Here is a tiny trained network, its code and every weight. The questions are about switching its units off for an input and a target symbol, where a switched-off unit gives its printed mean instead of its output.

import numpy as np


def w(rows, s, z=0):
    codes = np.array(rows[::2]) - 128.0
    scale = np.full(codes.shape[1], s)
    scale[-1] = z or s
    return codes * scale


def norm(h):
    return h / np.sqrt((h * h).mean(-1, keepdims=True) + 1e-5)


def softmax(a):
    e = np.exp(a - a.max(-1, keepdims=True))
    return e / e.sum(-1, keepdims=True)


def log_softmax(a):
    a = a - a.max(-1, keepdims=True)
    return a - np.log(np.exp(a).sum(-1, keepdims=True))


def net(x, mask):
    ids = ['ΠΣΨβγδεζθλμξτφ'.index(c) for c in x.split()]
    T = len(ids)
    res = E[ids] + P[:T]
    u = 0
    for l in range(3):
        r = norm(res)
        for j in range(3):
            rows = slice(4 * j, 4 * j + 4)
            q, k, v = (r @ M[l][rows].T for M in (Q, K, V))
            z = softmax(np.where(np.tri(T) > 0, q @ k.T / 4**0.5, -1e9)) @ v
            o = O[l][rows]
            res = res + np.where(mask[u + j], z, o[:, -1]) @ o[:, :-1]
        u += 3
    return log_softmax(norm(res)[-1] @ U[:, :-1].T + U[:, -1])


Q, K, V, O = {}, {}, {}, {}
E = w([
[68,19,208,220,46],'Π',
[127,171,89,255,31],'Σ',
[154,44,118,155,115],'Ψ',
[169,50,115,169,111],'β',
[117,171,83,109,104],'γ',
[142,58,166,33,69],'δ',
[117,154,181,136,152],'ε',
[204,115,70,63,131],'ζ',
[139,61,101,143,104],'θ',
[154,149,176,164,168],'λ',
[151,64,117,160,118],'μ',
[151,90,83,116,182],'ξ',
[83,167,192,119,186],'τ',
[88,145,170,125,149],'φ',
],0.019)
P = w([
[77,1,74,144,62],'0',
[76,14,84,141,80],'1',
[75,46,108,140,91],'2',
[82,60,118,139,95],'3',
[86,76,131,140,105],'4',
[96,88,135,140,108],'5',
[102,101,141,145,116],'6',
[116,110,148,146,119],'7',
[130,119,154,149,122],'8',
[143,128,162,150,129],'9',
[155,136,168,157,129],'10',
[126,132,155,144,135],'11',
],0.0083)
Q[0] = w([
[127,110,142,141,167],'0.h0',
[145,9,108,153,89],'0.h0',
[86,165,158,82,225],'0.h0',
[127,159,204,98,106],'0.h0',
[150,68,42,95,185],'0.h1',
[137,173,95,131,126],'0.h1',
[104,87,133,106,192],'0.h1',
[139,180,110,122,131],'0.h1',
[58,163,162,142,178],'0.h2',
[93,69,151,166,152],'0.h2',
[166,122,164,90,167],'0.h2',
[50,153,56,58,148],'0.h2',
],0.014)
K[0] = w([
[121,95,84,168,140],'0.h0',
[251,164,86,160,216],'0.h0',
[48,82,133,100,97],'0.h0',
[119,167,132,124,44],'0.h0',
[202,129,120,40,230],'0.h1',
[96,205,129,104,135],'0.h1',
[134,127,97,166,198],'0.h1',
[71,165,90,160,186],'0.h1',
[45,167,159,134,153],'0.h2',
[143,75,169,105,134],'0.h2',
[134,124,137,129,179],'0.h2',
[47,125,50,128,133],'0.h2',
],0.013)
V[0] = w([
[148,152,134,149,210],'0.h0',
[119,143,196,134,73],'0.h0',
[179,167,113,127,112],'0.h0',
[132,162,110,134,148],'0.h0',
[114,111,114,91,59],'0.h1',
[168,105,111,100,148],'0.h1',
[5,130,85,108,159],'0.h1',
[146,176,136,139,88],'0.h1',
[106,105,103,133,160],'0.h2',
[137,150,111,210,46],'0.h2',
[62,163,214,161,106],'0.h2',
[170,170,113,157,90],'0.h2',
],0.011)
O[0] = w([
[198,154,98,53,3,2],'0.h0',
[58,175,174,134,142,94],'0.h0',
[232,168,219,168,62,41],'0.h0',
[116,67,108,120,74,31],'0.h0',
[89,169,116,45,165,254],'0.h1',
[209,139,144,198,153,163],'0.h1',
[81,87,74,79,67,101],'0.h1',
[83,108,159,160,142,37],'0.h1',
[145,100,120,177,129,166],'0.h2',
[4,89,44,103,209,159],'0.h2',
[154,221,171,130,173,145],'0.h2',
[40,148,119,68,85,42],'0.h2',
],0.0057,0.0043)
Q[1] = w([
[25,106,29,141,126],'1.h0',
[115,190,93,75,161],'1.h0',
[110,82,100,111,121],'1.h0',
[247,97,99,166,150],'1.h0',
[120,199,145,44,225],'1.h1',
[92,196,115,81,78],'1.h1',
[162,197,135,70,141],'1.h1',
[73,69,132,160,121],'1.h1',
[149,17,200,152,96],'1.h2',
[170,195,82,86,173],'1.h2',
[69,110,99,98,109],'1.h2',
[168,71,126,167,199],'1.h2',
],0.012)
K[1] = w([
[81,110,144,129,102],'1.h0',
[82,204,229,17,152],'1.h0',
[126,86,121,201,70],'1.h0',
[206,113,153,107,79],'1.h0',
[108,130,118,87,240],'1.h1',
[46,177,22,162,171],'1.h1',
[126,144,82,78,232],'1.h1',
[86,74,160,153,75],'1.h1',
[190,102,218,165,4],'1.h2',
[87,156,160,35,211],'1.h2',
[54,131,127,107,68],'1.h2',
[101,200,134,176,99],'1.h2',
],0.011)
V[1] = w([
[128,122,89,108,94],'1.h0',
[65,103,239,62,81],'1.h0',
[207,125,112,162,159],'1.h0',
[38,92,104,149,159],'1.h0',
[118,101,218,145,74],'1.h1',
[190,117,103,125,207],'1.h1',
[168,109,161,168,34],'1.h1',
[177,43,254,104,74],'1.h1',
[120,150,111,89,187],'1.h2',
[153,142,172,73,101],'1.h2',
[48,238,132,135,19],'1.h2',
[134,65,171,6,158],'1.h2',
],0.0082)
O[1] = w([
[100,133,141,135,94,111],'1.h0',
[187,75,151,178,109,64],'1.h0',
[99,85,101,101,184,163],'1.h0',
[87,125,214,135,141,232],'1.h0',
[86,53,171,144,153,148],'1.h1',
[136,190,155,122,125,151],'1.h1',
[67,150,144,159,113,96],'1.h1',
[32,30,147,98,98,167],'1.h1',
[142,53,108,81,181,128],'1.h2',
[89,141,140,152,157,47],'1.h2',
[89,111,43,145,73,3],'1.h2',
[110,86,165,143,254,135],'1.h2',
],0.0064,0.0051)
Q[2] = w([
[106,191,48,173,165],'2.h0',
[170,175,117,70,178],'2.h0',
[39,192,134,148,79],'2.h0',
[69,68,255,136,57],'2.h0',
[52,188,159,189,124],'2.h1',
[137,70,158,186,111],'2.h1',
[99,85,148,104,94],'2.h1',
[162,108,86,173,86],'2.h1',
[147,116,83,83,104],'2.h2',
[109,212,72,129,134],'2.h2',
[181,131,158,62,78],'2.h2',
[144,91,152,53,149],'2.h2',
],0.015)
K[2] = w([
[47,187,60,153,180],'2.h0',
[159,139,71,84,245],'2.h0',
[76,194,154,126,118],'2.h0',
[140,143,238,123,53],'2.h0',
[42,113,174,99,144],'2.h1',
[145,76,225,119,63],'2.h1',
[132,82,137,220,58],'2.h1',
[169,76,117,127,146],'2.h1',
[191,132,52,61,109],'2.h2',
[97,211,84,108,224],'2.h2',
[191,170,126,104,90],'2.h2',
[209,40,145,69,143],'2.h2',
],0.012)
V[2] = w([
[138,110,125,197,161],'2.h0',
[70,122,92,162,113],'2.h0',
[134,172,109,254,124],'2.h0',
[117,150,141,79,135],'2.h0',
[126,72,139,35,153],'2.h1',
[107,131,94,111,83],'2.h1',
[97,148,85,199,116],'2.h1',
[98,136,113,108,152],'2.h1',
[189,100,163,104,132],'2.h2',
[183,134,95,69,137],'2.h2',
[102,97,151,108,75],'2.h2',
[128,97,116,161,85],'2.h2',
],0.013)
O[2] = w([
[149,219,126,190,60,182],'2.h0',
[71,190,91,151,117,144],'2.h0',
[191,120,53,253,48,27],'2.h0',
[134,76,100,134,194,107],'2.h0',
[181,245,85,140,96,253],'2.h1',
[152,119,149,155,210,63],'2.h1',
[121,74,218,108,187,80],'2.h1',
[97,98,125,138,72,157],'2.h1',
[194,38,143,171,223,167],'2.h2',
[142,89,51,147,191,79],'2.h2',
[142,157,139,83,81,152],'2.h2',
[224,180,157,77,170,141],'2.h2',
],0.0067,0.0064)
U = w([
[156,193,145,11,38,122],'Π',
[52,55,189,177,72,172],'Σ',
[222,107,42,85,149,220],'Ψ',
[141,195,62,174,49,253],'β',
[117,53,148,183,192,68],'γ',
[124,128,126,129,134,105],'δ',
[69,120,77,244,214,98],'ε',
[92,37,192,19,171,45],'ζ',
[128,136,115,122,127,108],'θ',
[157,70,125,234,151,104],'λ',
[142,179,123,136,137,125],'μ',
[127,119,117,126,132,95],'ξ',
[248,89,195,158,75,120],'τ',
[26,174,44,75,146,148],'φ',
],0.011,0.0052)

Each question gives the input, a string of symbols that net reads in full, and the target symbol t.
The units are the heads (4 rows each of Q, K, V and O). Each row of codes is followed by its name. A weight is (code - 128) times the scale printed after its matrix; where a second scale follows, it is the last column's (O and U).
mask holds one flag per head, layer by layer. A switched-off head (its flag False) gives its mean, the last column of its rows in O, instead of its output. The means were averaged over made-up inputs and are rounded, as every weight is.
A unit's drop is (log p(t) with every unit on - log p(t) with that unit switched off) / (log p(t) with every unit on - log p(t) with every unit switched off).
The circuit of an input: a set's keep is (log p(t) with only the set's units on - log p(t) with every unit switched off) / (log p(t) with every unit on - log p(t) with every unit switched off). Starting from all 9 units, units are removed one at a time, each time the one whose removal leaves the highest keep (on an exact tie, the one counted first), for as long as the keep stays at least 0.8.
circuit, biggest first: the units of the circuit, biggest drop first
unit that matters most: the unit with the biggest drop
which heads matter: for each layer, one digit per head in row order, 1 if its drop is at least 0.15 and else 0, layers parted by /
drop when u is switched off: that unit's drop, to one decimal
input β Σ Π θ μ, target Σ: unit that matters most -> 2.h1
input ζ γ β, target τ: circuit, biggest first -> (1.h2 2.h0)
input Π ζ ε Σ ε λ Σ ξ Ψ, target Ψ: which heads matter -> 111 / 000 / 011
input ζ β φ β, target τ: circuit, biggest first -> (2.h0 1.h2)
input ε β μ ζ φ μ μ ξ Ψ, target Ψ: circuit, biggest first -> (0.h0 1.h0)
input Σ Π μ ε μ μ γ φ λ θ, target Π: which heads matter -> 100 / 010 / 001
input β θ ζ θ λ Ψ θ, target Π: circuit, biggest first -> (1.h1 2.h2)
input Ψ Π μ ζ μ τ θ ξ μ β, target Ψ: circuit, biggest first -> (0.h0 1.h0)
input Ψ μ Π β, target Σ: circuit, biggest first -> (2.h0 1.h1)
input δ μ τ μ, target ζ: which heads matter -> 000 / 010 / 100
input ζ δ Σ μ, target β: which heads matter -> 000 / 001 / 100
input γ γ δ δ ζ ε β μ Σ μ θ β, target β: which heads matter -> 000 / 001 / 000
input γ Ψ β Π ζ θ ε β γ Ψ, target τ: which heads matter -> 110 / 010 / 100
input ζ γ ε ε δ Ψ ζ μ Π θ, target Σ: circuit, biggest first -> (1.h1)
input λ λ φ Σ ζ β δ θ γ δ φ Ψ, target ζ: which heads matter -> 000 / 110 / 100
input φ ε δ μ μ Σ λ λ μ μ μ Ψ, target Π: circuit, biggest first -> (1.h1 2.h2 0.h0)
input μ δ Π μ τ β, target Σ: circuit, biggest first -> (1.h1 1.h2)
input θ Σ λ ε γ τ β, target Π: which heads matter -> 111 / 000 / 001
input ζ θ λ, target ζ: circuit, biggest first -> (2.h0 1.h2)
input Ψ γ Π μ μ ε λ τ λ β, target Π: circuit, biggest first -> (1.h1 0.h0 2.h2)
input ε φ γ ζ θ ξ γ β, target Ψ: which heads matter -> 100 / 100 / 011
input μ γ ζ μ, target τ: which heads matter -> 000 / 000 / 000
input Ψ Σ φ θ, target β: circuit, biggest first -> (2.h0)
input θ ε Π φ φ θ ε μ ε δ Π μ, target Σ: which heads matter -> 000 / 011 / 000
input μ Σ ε δ ε μ, target ζ: which heads matter -> 001 / 010 / 100
input ε Σ φ ε ξ μ ζ ζ θ, target τ: drop when 0.h1 is switched off -> 0.3
input γ ε μ ε τ θ, target φ: unit that matters most -> 0.h2
input ε τ β δ γ φ γ μ δ Ψ, target ζ: drop when 2.h0 is switched off -> 0.3
input δ Π γ θ ε Ψ, target Σ: drop when 0.h2 is switched off -> 0.0
